Below is a small trained network, with its code and all its weights. Each question gives an input and a class and asks what happens when units are switched off, that is, made to give their printed mean instead of their output.

import numpy as np


def w(rows, s, z=0):
    codes = np.array(rows[::2]) - 128.0
    scale = np.full(codes.shape[1], s)
    scale[-1] = z or s
    return codes * scale


def f(y):
    return y / 2 * (1 + np.tanh(0.7978845608 * (y + 0.044715 * y**3)))


def log_softmax(a):
    a = a - a.max(-1, keepdims=True)
    return a - np.log(np.exp(a).sum(-1, keepdims=True))


def net(x, mask):
    res = np.array(x, float).reshape(1, 5) / 4 @ E
    y = f(res @ A[0][:, :-1].T + A[0][:, -1])
    res = res + np.where(mask, y, B[0][:, -1]) @ B[0][:, :-1]
    return log_softmax(res[-1] @ U[:, :-1].T + U[:, -1])


A, B = {}, {}
E = w([
[188,77,148,201,219,123,77,6,116,73,174],'x0',
[175,99,50,171,133,185,133,164,214,164,148],'x1',
[159,166,143,109,194,82,187,169,186,95,70],'x2',
[151,104,56,53,99,122,177,49,82,95,91],'x3',
[131,132,134,165,102,143,115,90,165,118,83],'x4',
],0.013)
A[0] = w([
[149,82,121,144,91,145,110,135,100,109,166,71],'n0',
[167,104,121,131,147,137,104,123,100,115,117,67],'n1',
[188,82,88,125,172,203,99,149,161,122,129,99],'n2',
[184,82,100,115,139,156,133,125,189,119,171,121],'n3',
[159,110,82,124,167,153,97,152,122,135,111,81],'n4',
[91,119,190,112,147,115,121,96,118,71,137,98],'n5',
[221,156,154,99,254,89,164,113,194,86,98,126],'n6',
[117,117,210,192,164,122,111,139,154,152,191,33],'n7',
[118,91,107,173,83,101,76,70,92,155,211,118],'n8',
[135,132,165,129,147,131,95,127,147,145,141,3],'n9',
[133,66,144,132,216,126,94,86,150,93,149,34],'n10',
[127,142,191,102,146,122,120,98,99,115,130,88],'n11',
[181,54,42,95,125,107,194,39,85,95,117,6],'n12',
[123,75,137,118,117,179,82,91,109,164,164,142],'n13',
[134,119,141,95,121,152,85,102,134,156,149,69],'n14',
[105,147,173,152,140,72,97,115,67,76,124,125],'n15',
[181,111,83,176,140,136,150,143,153,132,185,119],'n16',
[142,92,131,164,200,132,126,81,119,92,157,39],'n17',
[151,125,138,144,197,95,180,130,149,90,114,61],'n18',
[107,139,150,159,168,139,107,131,133,140,139,33],'n19',
],0.014,0.0047)
B[0] = w([
[84,188,110,225,123,58,124,120,67,137,105,165],'n0',
[111,111,103,107,106,163,138,183,155,150,142,156],'n1',
[185,124,134,82,75,109,152,43,114,31,166,192],'n2',
[143,99,165,130,60,61,127,50,119,97,212,188],'n3',
[163,139,145,162,81,105,147,105,94,78,153,154],'n4',
[198,129,145,113,49,102,199,103,95,57,195,181],'n5',
[88,255,57,184,168,97,28,89,36,184,29,225],'n6',
[128,42,253,197,232,176,120,167,169,135,97,183],'n7',
[63,236,109,129,161,115,96,81,29,177,26,225],'n8',
[132,83,144,152,166,136,144,170,140,136,144,139],'n9',
[53,102,81,26,84,194,229,200,226,183,137,206],'n10',
[181,135,138,145,81,99,135,70,111,83,177,173],'n11',
[163,15,249,198,243,166,86,236,202,128,71,253],'n12',
[55,222,77,158,191,66,82,90,61,165,116,198],'n13',
[115,117,66,144,156,89,120,63,156,155,93,149],'n14',
[199,114,156,93,61,112,159,40,89,32,192,197],'n15',
[188,93,165,62,55,70,141,53,86,24,148,186],'n16',
[106,109,29,64,48,204,215,212,228,195,159,207],'n17',
[91,195,88,171,141,92,100,117,84,143,120,173],'n18',
[147,119,205,114,211,123,140,153,237,130,110,147],'n19',
],0.0075,0.023)
U = w([
[106,214,70,150,177,113,73,100,97,169,102,226],'0',
[225,105,155,116,60,108,149,64,122,64,164,114],'1',
[167,52,231,171,246,146,102,186,171,144,117,212],'2',
[75,141,73,71,45,150,203,200,175,200,119,2],'3',
],0.014,0.0019)

Each question gives the input, the list of numbers given to net, and the class t.
The units are the neurons (one row each of A and B). Each row of codes is followed by its name. A weight is (code - 128) times the scale printed after its matrix; where a second scale follows, it is the last column's (A, B and U).
mask holds one flag per neuron, in row order. A switched-off neuron (its flag False) gives its mean, the last column of its row in B, instead of its output. The means were averaged over made-up inputs and are rounded, as every weight is.
A unit's drop is (log p(t) with every unit on - log p(t) with that unit switched off) / (log p(t) with every unit on - log p(t) with every unit switched off).
The circuit of an input: a set's keep is (log p(t) with only the set's units on - log p(t) with every unit switched off) / (log p(t) with every unit on - log p(t) with every unit switched off). Starting from the 12 units with the biggest drops (on a tie, the unit counted first), units are removed one at a time, each time the one whose removal leaves the highest keep (on an exact tie, the one counted first), for as long as the keep stays at least 0.8.
circuit, biggest first: the units of the circuit, biggest drop first
k most important neurons: the k neurons with the biggest drops, biggest first
drop when u is switched off: that unit's drop, to one decimal
input [4,3,1,2,7], class 3: circuit, biggest first => n10, n17
input [4,-4,6,-6,0], class 0: 2 most important neurons => n6, n12
input [3,3,-3,5,8], class 2: circuit, biggest first => n12
input [-5,7,7,-3,2], class 0: 2 most important neurons => n6, n15
input [8,-4,-2,-3,-3], class 3: 2 most important neurons => n10, n17
input [-5,-4,5,-6,-3], class 2: 3 most important neurons => n8, n17, n13
input [2,-7,-6,-6,3], class 1: 4 most important neurons => n15, n12, n6, n5
input [7,7,-2,8,6], class 2: 2 most important neurons => n12, n15
input [8,2,-7,2,1], class 3: 3 most important neurons => n17, n10, n6
input [-5,-5,1,0,6], class 1: 2 most important neurons => n10, n17
input [6,8,-2,-8,-5], class 1: 2 most important neurons => n16, n2
input [4,6,7,6,-1], class 0: 2 most important neurons => n6, n18
input [7,8,-6,-7,-3], class 1: 4 most important neurons => n16, n2, n12, n3
input [2,-7,-5,-8,6], class 2: circuit, biggest first => n7
input [-6,2,1,-7,8], class 2: 2 most important neurons => n17, n10
input [-5,5,-2,5,-6], class 1: 3 most important neurons => n10, n17, n7
input [4,3,6,6,3], class 0: 3 most important neurons => n6, n18, n7
input [6,3,-4,1,-3], class 3: 2 most important neurons => n17, n10
input [6,6,-8,5,7], class 0: drop when n8 is switched off => 3.4
input [0,-3,0,8,-5], class 2: drop when n12 is switched off => 0.5
input [-1,8,7,-7,4], class 1: circuit, biggest first => n16
input [2,3,0,2,-5], class 1: drop when n7 is switched off => 0.1
input [3,3,-7,-7,-5], class 0: drop when n13 is switched off => 8.2
